Below is a small trained network, with its code and all its weights. Each question gives an input and a class and asks what happens when units are switched off, that is, made to give their printed mean instead of their output.

import numpy as np


def w(rows, s, z=0):
    codes = np.array(rows[::2]) - 128.0
    scale = np.full(codes.shape[1], s)
    scale[-1] = z or s
    return codes * scale


def norm(h):
    return h / np.sqrt((h * h).mean(-1, keepdims=True) + 1e-5)


def f(y):
    return y / 2 * (1 + np.tanh(0.7978845608 * (y + 0.044715 * y**3)))


def log_softmax(a):
    a = a - a.max(-1, keepdims=True)
    return a - np.log(np.exp(a).sum(-1, keepdims=True))


def net(x, mask):
    res = np.array(x, float).reshape(1, 3) / 4 @ E
    u = 0
    for l in range(3):
        y = f(norm(res) @ A[l][:, :-1].T + A[l][:, -1])
        res = res + np.where(mask[u : u + 7], y, B[l][:, -1]) @ B[l][:, :-1]
        u += 7
    return log_softmax(norm(res)[-1] @ U[:, :-1].T + U[:, -1])


A, B = {}, {}
E = w([
[150,55,200,199,69,129,250,200,106,169,147],'x0',
[114,165,90,60,138,132,104,129,162,40,189],'x1',
[139,143,169,244,104,113,112,26,169,230,191],'x2',
],0.014)
A[0] = w([
[136,87,131,160,132,124,148,155,119,176,30,34],'L0N0',
[81,148,103,107,156,80,123,77,169,113,95,81],'L0N1',
[140,103,194,182,54,118,211,159,146,181,160,2],'L0N2',
[72,119,156,126,149,152,148,52,118,77,141,36],'L0N3',
[120,102,142,84,140,171,130,112,145,156,145,44],'L0N4',
[121,218,137,156,126,114,15,2,154,155,168,62],'L0N5',
[153,81,228,230,55,87,156,108,151,206,139,57],'L0N6',
],0.0097,0.0072)
B[0] = w([
[175,125,170,146,176,135,60,186,95,163,120,157],'L0N0',
[151,103,170,124,87,111,112,130,157,123,160,154],'L0N1',
[111,113,105,181,57,52,111,183,251,104,96,207],'L0N2',
[138,58,96,107,135,109,125,170,150,164,94,123],'L0N3',
[69,75,57,118,136,97,141,172,140,178,80,117],'L0N4',
[158,207,106,116,203,109,98,29,161,157,90,237],'L0N5',
[79,104,167,116,109,217,201,111,44,135,163,248],'L0N6',
],0.013,0.014)
A[1] = w([
[163,150,199,241,101,126,215,118,153,176,158,236],'L1N0',
[78,129,156,90,144,143,106,81,86,168,158,51],'L1N1',
[100,63,161,186,67,166,176,170,114,164,84,134],'L1N2',
[106,108,150,39,94,164,148,162,145,43,137,29],'L1N3',
[133,55,133,251,32,134,201,174,138,165,186,18],'L1N4',
[98,107,87,130,112,129,178,40,112,201,139,1],'L1N5',
[115,76,124,142,154,129,123,149,75,166,116,63],'L1N6',
],0.011,0.0057)
B[1] = w([
[18,73,92,174,65,149,201,107,111,134,145,254],'L1N0',
[107,140,115,131,160,176,153,131,156,159,125,143],'L1N1',
[140,91,171,114,163,17,2,89,153,137,137,233],'L1N2',
[155,209,101,188,124,150,139,134,61,83,157,174],'L1N3',
[19,53,193,105,103,9,81,157,221,73,157,247],'L1N4',
[173,192,76,135,191,233,143,146,74,97,87,155],'L1N5',
[122,194,144,123,12,111,96,108,86,187,117,137],'L1N6',
],0.011,0.015)
A[2] = w([
[90,153,98,116,132,90,65,61,252,161,158,147],'L2N0',
[138,72,171,143,153,124,147,161,97,157,71,91],'L2N1',
[131,127,165,164,141,199,249,100,100,170,132,121],'L2N2',
[86,116,75,82,143,141,177,176,155,132,121,44],'L2N3',
[132,90,110,108,120,197,203,79,131,159,146,4],'L2N4',
[146,49,135,119,90,122,179,138,159,140,140,67],'L2N5',
[124,148,89,88,118,172,166,167,132,106,137,51],'L2N6',
],0.015,0.0033)
B[2] = w([
[226,96,86,103,54,128,229,134,218,167,184,251],'L2N0',
[144,100,157,51,116,169,138,120,142,223,133,144],'L2N1',
[19,113,124,157,150,218,238,164,2,104,85,162],'L2N2',
[115,118,199,153,140,95,108,106,78,79,136,128],'L2N3',
[126,139,123,245,171,175,137,142,12,224,63,146],'L2N4',
[55,104,109,120,145,66,159,177,195,107,109,169],'L2N5',
[157,102,134,227,102,98,103,136,79,44,168,148],'L2N6',
],0.009,0.018)
U = w([
[47,48,183,150,79,74,133,168,151,130,147,201],'0',
[189,183,80,103,159,112,79,57,252,144,144,70],'1',
[202,101,193,103,103,137,78,182,69,208,87,16],'2',
[88,143,112,188,149,229,177,76,102,189,123,61],'3',
[162,174,100,130,128,146,109,150,74,46,157,255],'4',
],0.018,0.0035)

Each question gives the input, the list of numbers given to net, and the class t.
The units are the neurons (one row each of A and B). Each row of codes is followed by its name. A weight is (code - 128) times the scale printed after its matrix; where a second scale follows, it is the last column's (A, B and U).
mask holds one flag per neuron, layer by layer. A switched-off neuron (its flag False) gives its mean, the last column of its row in B, instead of its output. The means were averaged over made-up inputs and are rounded, as every weight is.
A unit's drop is (log p(t) with every unit on - log p(t) with that unit switched off) / (log p(t) with every unit on - log p(t) with every unit switched off).
most important unit: the unit with the biggest drop
k most important neurons: the k neurons with the biggest drops, biggest first
k most important neurons of layer l: the k neurons of layer l with the biggest drops, biggest first
drop of u: that unit's drop, to one decimal
input [-2,4,7], class 1: most important neuron -> [L0N5]
input [3,4,7], class 3: 2 most important neurons of layer 1 -> [L1N5; L1N0]
input [-5,-2,-3], class 1: 2 most important neurons -> [L0N6; L1N0]
input [-2,7,-2], class 4: 2 most important neurons -> [L0N5; L1N2]
input [-7,-2,-5], class 4: 4 most important neurons -> [L0N5; L1N2; L1N4; L0N2]
input [1,-1,-2], class 2: 2 most important neurons -> [L0N2; L1N4]
input [1,-2,-2], class 2: 3 most important neurons of layer 0 -> [L0N0; L0N6; L0N2]
input [-6,-7,4], class 3: 4 most important neurons -> [L1N4; L1N2; L0N2; L2N2]
input [-5,-7,2], class 3: 2 most important neurons -> [L1N4; L1N2]
input [1,8,8], class 3: 2 most important neurons -> [L1N2; L1N4]
input [-8,-5,-7], class 4: 2 most important neurons -> [L0N5; L1N2]
input [0,-4,-2], class 2: drop of L2N1 -> 0.0
input [-5,-4,-1], class 1: drop of L0N6 -> 1.0
input [-3,1,-1], class 1: most important unit -> L0N6
input [-6,-5,-3], class 1: drop of L0N6 -> 2.8
